m =
201  172  156  172  194  145  199
191  165  245  174  199  160  107
212  216  182  162  190  177   37
195  127  181  202  200  192  163
202  213  180  195  187  205  130
195  153  185  165  190  202  222
203  118  228  230  207  238  164
210  161   89  137  177  145  169
193  160  170  204  208  176  186
150  194  188  157  146  160  251
222  125  170  162  206  169  152
Indices start at 1.
(1, 1) => 201
(8, 4) => 137
(7, 5) => 207
(6, 4) => 165
(5, 5) => 187
(8, 2) => 161
(3, 6) => 177
(10, 1) => 150
(10, 5) => 146
(8, 6) => 145
(6, 1) => 195
(5, 1) => 202
(1, 7) => 199
(2, 3) => 245
(2, 6) => 160
(7, 6) => 238
(3, 1) => 212
(9, 4) => 204
(4, 6) => 192
(9, 5) => 208
(6, 5) => 190
(11, 7) => 152
(5, 6) => 205
(5, 2) => 213
(3, 4) => 162

grid =
[[ 16  19  15  17 -41 -56  45]
 [  7  17  19 -36  64  55 -29]]
Rows and columns are counted from 1.
row 1 col 1: 16
row 2 col 1: 7
row 1 col 4: 17
row 1 col 6: -56
row 1 col 2: 19
row 2 col 3: 19

M =
  3   22   13   18  -25   21    7  -16   -5
  3    9   13    3  -25   -7    7   -7   -5
  6    9   13   18  -25   -8    7   -7   -5
-24  -11   13   18  -25   -8    7   -7   -5
-73  -16    2   18  -25   -8    7  -14   -5
  3    9   13   18  -25   -8    7   -7   -5
 14    9   43   45  -25  -31    7   -7   -6
 65    9   62   18  -45  -14    7   -7   -5
  3   -1   13   26  -12  -19    7   20   -5
 23    9   13    6  -25   -8    7   -7   -5
  3    9   13   40   13    5   -1   -4   -5
  3  -34   19   38  -63   -8    7   -7   10
  3    9   39   18  -69   -8   23  -20    5
  3    9   16   18  -64    6    7  -29   -5
  3    9   13   23  -25   19    4   -7   -5
 -8  -13   13  -26  -25   -8    7   -7   -5
Indices start at 1.
(1, 1) => 3
(3, 7) => 7
(10, 8) => -7
(14, 4) => 18
(11, 8) => -4
(10, 4) => 6
(7, 3) => 43
(16, 6) => -8
(15, 6) => 19
(5, 3) => 2
(2, 5) => -25
(16, 7) => 7
(14, 9) => -5
(13, 5) => -69
(10, 3) => 13
(15, 3) => 13
(16, 2) => -13
(5, 2) => -16
(5, 5) => -25
(15, 2) => 9
(11, 4) => 40
(16, 4) => -26
(14, 2) => 9
(12, 4) => 38
(2, 1) => 3
(6, 5) => -25
(12, 5) => -63
(11, 6) => 5
(16, 5) => -25
(10, 5) => -25
(12, 6) => -8
(3, 2) => 9
(4, 9) => -5
(4, 1) => -24
(8, 3) => 62
(1, 8) => -16
(10, 9) => -5

a =
474,341,498,583,487,585,209,347,640,617
474,369,602,583,505,753,209,347,640,524
361,396,326,379,376,451,349,217,640,501
609,506,774,617,616,317,419,692,640,432
339,396,429,481,487,518,396,390,640,478
496,396,567,277,450,485,326,88,640,709
Indices start at 1.
(1, 1) => 474
(3, 9) => 640
(5, 9) => 640
(4, 9) => 640
(5, 5) => 487
(4, 8) => 692
(6, 4) => 277
(2, 3) => 602
(1, 9) => 640
(3, 8) => 217
(5, 1) => 339
(4, 2) => 506
(6, 2) => 396
(5, 6) => 518
(1, 3) => 498
(2, 9) => 640

X =
3,-5,-38,16
21,19,6,-29
10,26,20,-20
14,64,23,-10
-1,3,19,-12
-1,-5,5,-24
22,1,2,-31
Rows and columns are counted from 1.
(1, 1) => 3
(5, 3) => 19
(6, 3) => 5
(4, 4) => -10
(6, 1) => -1
(6, 4) => -24
(4, 1) => 14
(4, 2) => 64
(7, 4) => -31
(3, 2) => 26

B =
20,17,10,19,-20,15,-33,33,26
24,12,9,15,5,15,-28,33,5
15,20,6,10,1,17,-22,22,-4
-3,-7,10,3,-6,1,11,-6,-1
12,17,3,31,-4,0,-26,23,26
34,20,6,26,50,17,-37,42,-20
11,8,12,-3,0,22,-6,13,-16
-27,-12,-9,-37,20,-5,41,-44,-52
Indices start at 1.
row 1 col 1	20
row 5 col 6	0
row 1 col 9	26
row 8 col 7	41
row 3 col 8	22
row 4 col 2	-7
row 7 col 6	22
row 7 col 2	8
row 3 col 4	10
row 5 col 9	26
row 8 col 2	-12
row 8 col 5	20
row 1 col 4	19
row 8 col 3	-9
row 5 col 4	31
row 1 col 7	-33
row 5 col 3	3
row 6 col 7	-37
row 5 col 8	23
row 2 col 3	9
row 6 col 1	34
row 3 col 7	-22

x =
[[ -2  46 -19  -9  16  56]
 [-40  31 -45  27  -2 -14]
 [-38  38 -46  24   1  -4]
 [-32  49 -45  15   7  20]
 [  4  39 -12 -13  16  56]
 [-21  54 -39   5  13  42]
 [ 15  27   1 -19  14  53]
 [-41  19 -41  30  -7 -29]
 [ 10  33  -5 -16  15  55]
 [ 19  20   8 -21  13  50]
 [ -8  51 -26  -5  16  54]
 [-36  43 -46  20   4   8]
 [-26  53 -43  10  10  31]
 [-41  25 -43  29  -4 -22]
 [-14  53 -33   0  14  49]]
Rows and columns are counted from 1.
(1, 1): -2
(13, 2): 53
(14, 2): 25
(12, 4): 20
(9, 3): -5
(2, 2): 31
(7, 5): 14
(3, 4): 24
(8, 1): -41
(10, 3): 8
(12, 5): 4
(11, 5): 16
(5, 4): -13
(5, 1): 4
(3, 5): 1
(6, 3): -39
(1, 5): 16
(3, 2): 38
(9, 4): -16
(2, 1): -40
(6, 6): 42
(1, 2): 46
(14, 4): 29
(2, 4): 27
(3, 1): -38
(6, 5): 13
(11, 3): -26
(15, 4): 0
(9, 5): 15
(8, 3): -41
(2, 5): -2

W =
[[ -1 -19  19   1 -14  15 -28]
 [ -1 -18  -7  31 -16  11 -16]
 [ -1  13 -16   3  36 -17 -40]
 [ -1   2  -3  27 -45  28  -2]
 [ -1 -15  36 -45  33 -17  16]
 [  0   5 -12  37 -36  -3  27]
 [ -1  -7 -44  11  15 -36  11]
 [ -1   8 -16  36 -18 -27  34]
 [ -1  11 -27 -19   0  55  28]
 [ -1  11 -19  22  19 -44   0]
 [  0  11 -19  26  11 -46  14]]
Rows and columns are counted from 1.
(1, 1) -> -1
(3, 7) -> -40
(8, 7) -> 34
(7, 3) -> -44
(10, 6) -> -44
(10, 3) -> -19
(9, 5) -> 0
(9, 2) -> 11
(3, 5) -> 36
(11, 7) -> 14
(8, 5) -> -18
(8, 2) -> 8
(7, 5) -> 15
(6, 5) -> -36
(5, 1) -> -1
(11, 2) -> 11
(10, 7) -> 0
(7, 6) -> -36
(7, 7) -> 11
(7, 1) -> -1
(3, 3) -> -16
(4, 4) -> 27
(4, 7) -> -2
(7, 4) -> 11
(2, 7) -> -16
(5, 7) -> 16
(5, 4) -> -45
(9, 3) -> -27
(6, 3) -> -12
(8, 1) -> -1
(2, 1) -> -1
(8, 6) -> -27
(10, 4) -> 22
